The rows of each block are all made from a few directions, up to rounding. Some rows are whole; the others are cut short, and each is followed by the rest of it.
(in the rows, 100 means zero)
From 2 directions:
109, 111, 99, 127, 114, 117, 117, 75, 95, 92, 104, 86, 103, 93, 113, 123, 81, 107, 117, 109, 77, 103, 66, 83, 109, 137, 92, 74, 73, 73, 101, 107, 105, 113, 127, 133, 110, 90, 122, 73, 71, 74, 102, 97, 93, 103
105, 116, 77, 123, 102, 128, 98, 97, 101, 106, 77, 80, 97, 87, 86, 95, 75, 104, 93, 113, 94, 104, 103, 104, 103, 124, 87, 94, 83, 96, 112, 90, 105, 111, 88, 90, 91, 108, 100, 97, 113, 118, 112, 95, 105, 97
102, 99, 107, 103, 105, 98, 107, 92, 98, 95, 108, 101, 102, 101, 109, 109, 101, 101, 108, 99, 94, 100, 87, 93, 102, 106, 101, 92, 96, 92, 97, 106, 100, 101, 113, 115, 106, 94, 108, 91, 86, 85, 97, 100, 96, 102
Cut rows, each with the rest of it:
105, 109, 92, 117, 106, 115, 105, 90, 99, 99, 94, 88, 100, 93, 100, 106, 85, 104, 104, 108, 90 -> 102, 89, 95, 104, 121, 93, 89, 85, 89, 104, 99, 103, 108, 106, 108, 100, 99, 108, 89, 94, 97, 105, 97, 99, 100
101, 104, 95, 106, 100, 106, 100, 99, 100, 101, 95, 95, 99, 97, 97, 99, 94, 101, 99, 103, 98 -> 101, 100, 101, 101, 106, 97, 99, 96, 99, 103, 98, 101, 103, 98, 98, 98, 102, 100, 99, 103, 104, 103, 99, 101, 99
103, 111, 81, 115, 99, 120, 96, 101, 102, 106, 80, 85, 97, 90, 86, 92, 82, 102, 91, 109, 98 -> 103, 108, 106, 101, 115, 91, 100, 90, 101, 110, 90, 103, 107, 86, 86, 91, 109, 96, 102, 116, 119, 110, 96, 106, 97
103, 101, 106, 106, 106, 100, 108, 90, 97, 95, 107, 99, 102, 100, 109, 111, 98, 102, 109, 101, 91 -> 100, 84, 91, 103, 110, 100, 90, 92, 89, 97, 106, 101, 103, 115, 117, 107, 93, 110, 89, 83, 84, 98, 100, 95, 102
98, 99, 96, 95, 95, 99, 94, 108, 102, 104, 94, 101, 98, 100, 93, 91, 102, 98, 93, 99, 107 -> 100, 113, 107, 97, 92, 100, 108, 106, 109, 102, 95, 99, 98, 88, 86, 95, 105, 92, 109, 113, 113, 102, 100, 104, 98

From 3 directions:
102, 81, 112, 102, 94, 85, 102, 108, 104, 108, 122, 110, 105, 88, 105, 94, 88, 100, 116, 90, 91, 93, 83, 111, 77, 102, 111, 109, 85, 101, 86, 103, 114, 110, 92, 96, 96, 109, 92, 96, 112, 82, 110, 95, 96, 100
97, 105, 95, 103, 106, 104, 101, 100, 99, 98, 94, 101, 98, 105, 98, 104, 102, 103, 100, 104, 103, 103, 103, 99, 103, 97, 99, 103, 105, 99, 100, 101, 97, 97, 101, 104, 99, 99, 100, 103, 95, 105, 99, 102, 105, 101
114, 94, 117, 83, 71, 93, 100, 88, 103, 103, 104, 85, 111, 85, 107, 77, 99, 79, 81, 92, 92, 89, 104, 90, 112, 119, 89, 75, 91, 107, 121, 91, 99, 108, 93, 79, 111, 85, 104, 91, 115, 94, 92, 93, 70, 83
100, 153, 72, 87, 110, 139, 89, 76, 84, 79, 38, 65, 88, 129, 86, 116, 136, 94, 43, 121, 126, 116, 150, 66, 167, 96, 66, 64, 139, 97, 144, 88, 57, 74, 129, 106, 115, 74, 126, 102, 72, 152, 72, 111, 105, 100
106, 70, 120, 89, 93, 77, 85, 115, 90, 112, 139, 107, 101, 79, 96, 114, 87, 103, 108, 69, 92, 91, 80, 119, 61, 95, 115, 98, 76, 98, 74, 100, 113, 114, 116, 92, 96, 134, 101, 71, 122, 76, 123, 90, 98, 122
Cut rows, each with the rest of it:
113, 103, 111, 84, 75, 99, 100, 86, 102, 99, 94, 83, 108, 91, 105, 80, 104, 81, 76, 97, 97, 92, 110, 86, 121, 117, 85, 74, 98, 107 -> 125, 91, 94, 104, 95, 82, 111, 81, 106, 94, 109, 102, 88, 96, 74, 83
115, 85, 121, 81, 71, 86, 95, 94, 100, 106, 116, 89, 110, 79, 106, 84, 95, 82, 85, 83, 91, 87, 97, 97, 98, 116, 95, 77, 84, 106 -> 111, 92, 104, 112, 98, 78, 108, 97, 103, 83, 121, 87, 100, 91, 72, 92
111, 133, 91, 65, 94, 124, 69, 81, 70, 86, 64, 57, 89, 110, 80, 128, 132, 88, 28, 91, 122, 107, 144, 74, 148, 97, 69, 42, 122, 97 -> 137, 81, 59, 85, 152, 92, 118, 98, 136, 68, 93, 139, 87, 101, 93, 119

From 2 directions:
115, 64, 152, 97, 102, 97, 99, 117, 106, 82, 87, 167, 87, 46, 67, 141, 111, 70, 61, 100, 53, 88, 90, 95, 62, 70, 114, 112, 106, 70, 88, 111, 99, 128, 88, 135, 123, 104, 90, 147, 54, 49, 108, 52, 89, 88
88, 75, 127, 110, 110, 106, 87, 97, 92, 103, 103, 139, 102, 76, 94, 121, 92, 87, 75, 80, 75, 100, 86, 92, 67, 104, 105, 112, 86, 90, 97, 107, 97, 106, 90, 130, 105, 94, 99, 123, 97, 65, 97, 81, 82, 97
80, 84, 112, 114, 112, 109, 84, 90, 88, 111, 109, 121, 108, 92, 106, 109, 85, 96, 85, 76, 88, 105, 87, 93, 74, 117, 101, 109, 80, 100, 101, 104, 97, 96, 92, 123, 96, 91, 102, 110, 115, 77, 93, 95, 83, 101
115, 94, 114, 93, 95, 95, 107, 111, 108, 89, 91, 115, 91, 83, 85, 111, 111, 90, 92, 111, 88, 93, 102, 101, 98, 81, 105, 100, 111, 88, 95, 102, 101, 113, 99, 102, 110, 106, 95, 113, 76, 91, 106, 84, 104, 95
Cut rows, each with the rest of it:
95, 97, 101, 103, 103, 102, 96, 97, 97, 103, 102, 103, 102, 100, 102 -> 101, 96, 100, 98, 95, 99, 102, 97, 99, 95, 105, 100, 102, 95, 101, 101, 101, 99, 98, 99, 104, 99, 98, 101, 101, 105, 96, 98, 100, 96, 101
91, 101, 95, 105, 104, 104, 95, 94, 95, 106, 105, 96, 105, 106, 107 -> 96, 94, 104, 102, 92, 104, 104, 97, 98, 98, 111, 98, 101, 93, 105, 102, 100, 99, 94, 99, 102, 95, 96, 102, 96, 112, 101, 96, 106, 96, 102
88, 96, 100, 107, 106, 105, 92, 93, 93, 107, 106, 103, 106, 102, 107 -> 100, 92, 102, 97, 88, 99, 104, 95, 97, 92, 112, 99, 103, 90, 104, 102, 101, 99, 95, 97, 107, 96, 95, 102, 100, 113, 95, 96, 103, 93, 102
102, 103, 97, 98, 98, 99, 102, 101, 101, 99, 99, 96, 99, 102, 100 -> 98, 102, 101, 103, 103, 103, 100, 102, 101, 104, 98, 100, 99, 102, 101, 100, 99, 100, 100, 101, 96, 100, 101, 100, 98, 99, 104, 101, 102, 102, 100
100, 95, 106, 101, 101, 100, 99, 101, 100, 99, 99, 108, 99, 94, 97 -> 105, 100, 97, 95, 99, 95, 99, 98, 99, 95, 98, 101, 102, 99, 97, 99, 101, 100, 103, 98, 105, 102, 100, 99, 105, 96, 94, 100, 95, 98, 99
123, 95, 116, 88, 92, 91, 112, 116, 112, 83, 87, 116, 87, 80, 80 -> 113, 116, 88, 92, 119, 87, 90, 105, 103, 101, 72, 106, 99, 118, 85, 93, 102, 102, 117, 100, 99, 114, 109, 94, 115, 66, 93, 109, 81, 108, 93
